(in the rows, 128 means zero)
Group, then class
[162 141 105  93 132 157 184 122 134 135  91 162 123 101 123 113 122 146
 152 127 136 143  98 100  96  89 141 114 142 105 154 127 135  86  73 151
 148 105 114 105 111 107 105 124  98 127 143 126 132 103 166  99 102 125
 167 152 131 141 145 161 139 126 129 141 147 129 140 103 140 109 128 146
 134 169  57 136] | P T
[119 117 121  94 103 155 149 110 116 121 106 131 149 115 148 130 125 181
 129 131 169 114 124 100  91 132 150 110 101 117 128 129 145 205  65 135
 136 118 114 138 104 125 115 136  35 112 140 147 155 134 137 125 121 130
 127 159 129 158 108 160 143 125 145 138 147 118 146 128 153 145 137 142
 111 134  98 157] | B Q
[140 158  94 108 147 134 186 139 121  29 116 116 124 149 107 153 131 169
 133 126 119 142 111  78  72 104 193 113 134 106 138 127 135 122  71 137
 135  60 119 109 107 117 101 146 120 138 144 117 138 121 148 128 111 110
 145 151 155 143 152 135 168 114 157 126 132 134 163 122 147 152 137 127
 134 148 119 169] | P V
[123 112 121 102 125 170 139  79 121 102 111 122 147 111 129 150 138 143
 119 117 175 120 110  95 106 138 146 138 106 124 161 115 195 198  78 138
 135 130 112  95 112 134  84 153  80 125 156 168 146 150 166 145 145 112
 129 182 104 121 153 160 179 138 146 116 154  82 122 100 146 110 140 141
 118 135  92 120] | R U
[145 129  94  91 126 139 182  93 159 149 110 119 120 111 130 141 133 195
 150 135 161 132  86  51  75 100 158 129 162 114 145 121 117 109  72 151
  77 154 125 105 109 125 124 153 112 122 119 119 161 120 140 109 120 131
 152 147 161 144 162 142 152 109 169 128 138 108 144 122 122 166 139 118
 139 151 116 138] | P T
[127 123 130  83 107 191 139  96 126 126 131 120 143  95 142 200 119 163
 132 124 174 117  99  91 108 124 149 139  86 107 157 119 130 219  72 150
 146 137 125  98 103 129 106 195  94 109 124 136 138 129 155 145 147 123
 152 172 135 136 101 128 151 143 180 131 150  93 122 129 163 144 108 145
 108 124 104 159] | B W
[125  96  98  94 110 182 157 105 120 104 122 115 148 119 141 147 126 156
 120 124 184 108 101  86 109 165 119 162  73 126 157 135 179 247 107 115
 154 159 103 106 117 122 107 147  88 132 167 134 122 134 166 164 135 153
 134 188 133 109 125 126 155 130 165 141 170  74  97 124 241 129 127 141
  95 111 109  85] | R M
[137 147 107 118 139  95 183  89 125 137 131 114 140 129 123 150 149 153
 131 156 138 150  70  66  68  64 169 128 134 110 144 117 171 132  86 139
 133 104 126 108 114 118  82 143 110 153 149 135 172 133 143 113 127 100
 156 147 148 124 145 203 172 119 158 128 147 111 141 109 149 154 142 131
 139 146  98 156] | P V
[137 130 127 100 113 130 139 102 117 150 114 131 137  92 134 129 166 158
 124 120 172 125  94  98 102 119 130 132 100 105 143 121 148 170  91 171
 150 135 137 103  98 141  99 119  98 136 153 146 158 140 154 139 140 123
 150 161 119 118 132 154 159 119 147 141 147  88 129 116 162 129 136 143
 124 101  90 146] | R U
[143 131 114  82 130 157 161 108 119 142 123 125 156 120 140 159 120 159
 140 152 169 131 102  75  98 108 162 128  89 100 136 111 149 208  72 130
 134 102 103  86 103 120 137 119 111 124 139 143 128 130 138 125 115  97
 144 168 136 144 122 157 152 120 172 142 119 110 146 133 173 152 118 129
 107 134 101 159] | B Q
[149 154 107  88  98 184 183 103 131 143 116 104 151 137 110 162 115 189
 137 114 180 119  92  95 107 103 138 155  81 112 144 110 145 193  73 139
 154  85 116 125 110 120 113 184 113 123 131 137 130 137 149 146 118 131
 156 198 149 158 103 125 108 120 160 142 150  95 129 127 163 135 128 138
  75 101  94  88] | B W
[110 137  93  62 119 145 213  98 146 121 108 114 121 116 134 150 153 187
 111 158 187 115  99  42  72 112 148 145 162 118 132 113 155 135  73 144
 138 107 121  98  98 112 103 155 105 107 141 126 165 119 140 143 115  97
 154 139 143 152 109 105 138 111 156 126 153 126 115 108 124 183 140 125
 126 173 122 147] | P E
[162 188 110 108 164  94 172  90 139 147 106 130 127 112 124 132 138 159
 137 128 155 153  81  73  66 112 202 117 141 117 154 122 145 147  91 158
 122  98  79 128 124 138 117 138  98 140 150 112 148 164 133 100 117 115
 140 126 146 140 136 168 165 109 172 132 134 104 122  96 145 145  89 127
 133 149  92 156] | P T
[120 121 114  98 135 152 158 117  93 157 150 121 144 127 123 137 118 162
 135  95 159 134 114  87  93 122 164 134  88  99 136 126 141 183  86 129
 141 129 117 116 110 119 122 113 110 139 133 132 138 141 146 123 102 110
 146 156 145 143 122 140 135 114 170 138 135 103 134 124 156 136 123 126
 129 126 113 148] | B Y
[149 110 104  96 133 151 190 107 136 106  50 150 137 112 132 126 132 178
 119 142 167 109  99  74  97 125 143 129 176 116 148 125 152 147  65 154
 129  97 119 130 105 149 104 125 102 101 117 131 138 146 115 123 140 106
 141 148 133 152 150 139 120 127 130  90 148 129 125 103 130 141 134 132
 114 167 116  95] | P E
[135 114 105 100 116 184 152  80 112 110 101 140 136 109 139 135 129 129
 131 115 154 110 103 103 116 135 128 141 111 131 172 121 165 188  92 118
 144 134  98 109 106  97 111 136  92 166 161 162 132 142 141 149 145 133
 154 167 108 123 121 141 159 137 149 140 147 109  58 103 158  99 143  99
 121 151 119 117] | R M
[121 128 126  76 112 157 128 121 126 142 131 130 140 115 143 111 131 147
 135 126 161 115 103 101 112 118 169 123  89 122 140 122 125 164  86 152
 129 124 112 112  95 119 109 133  94 107 111 149 146 134 153 140 133 109
 142 155 128 133 125 252 150 121 155 122 139  90 135 131 161 157 109 143
 129 125 117 177] | B W
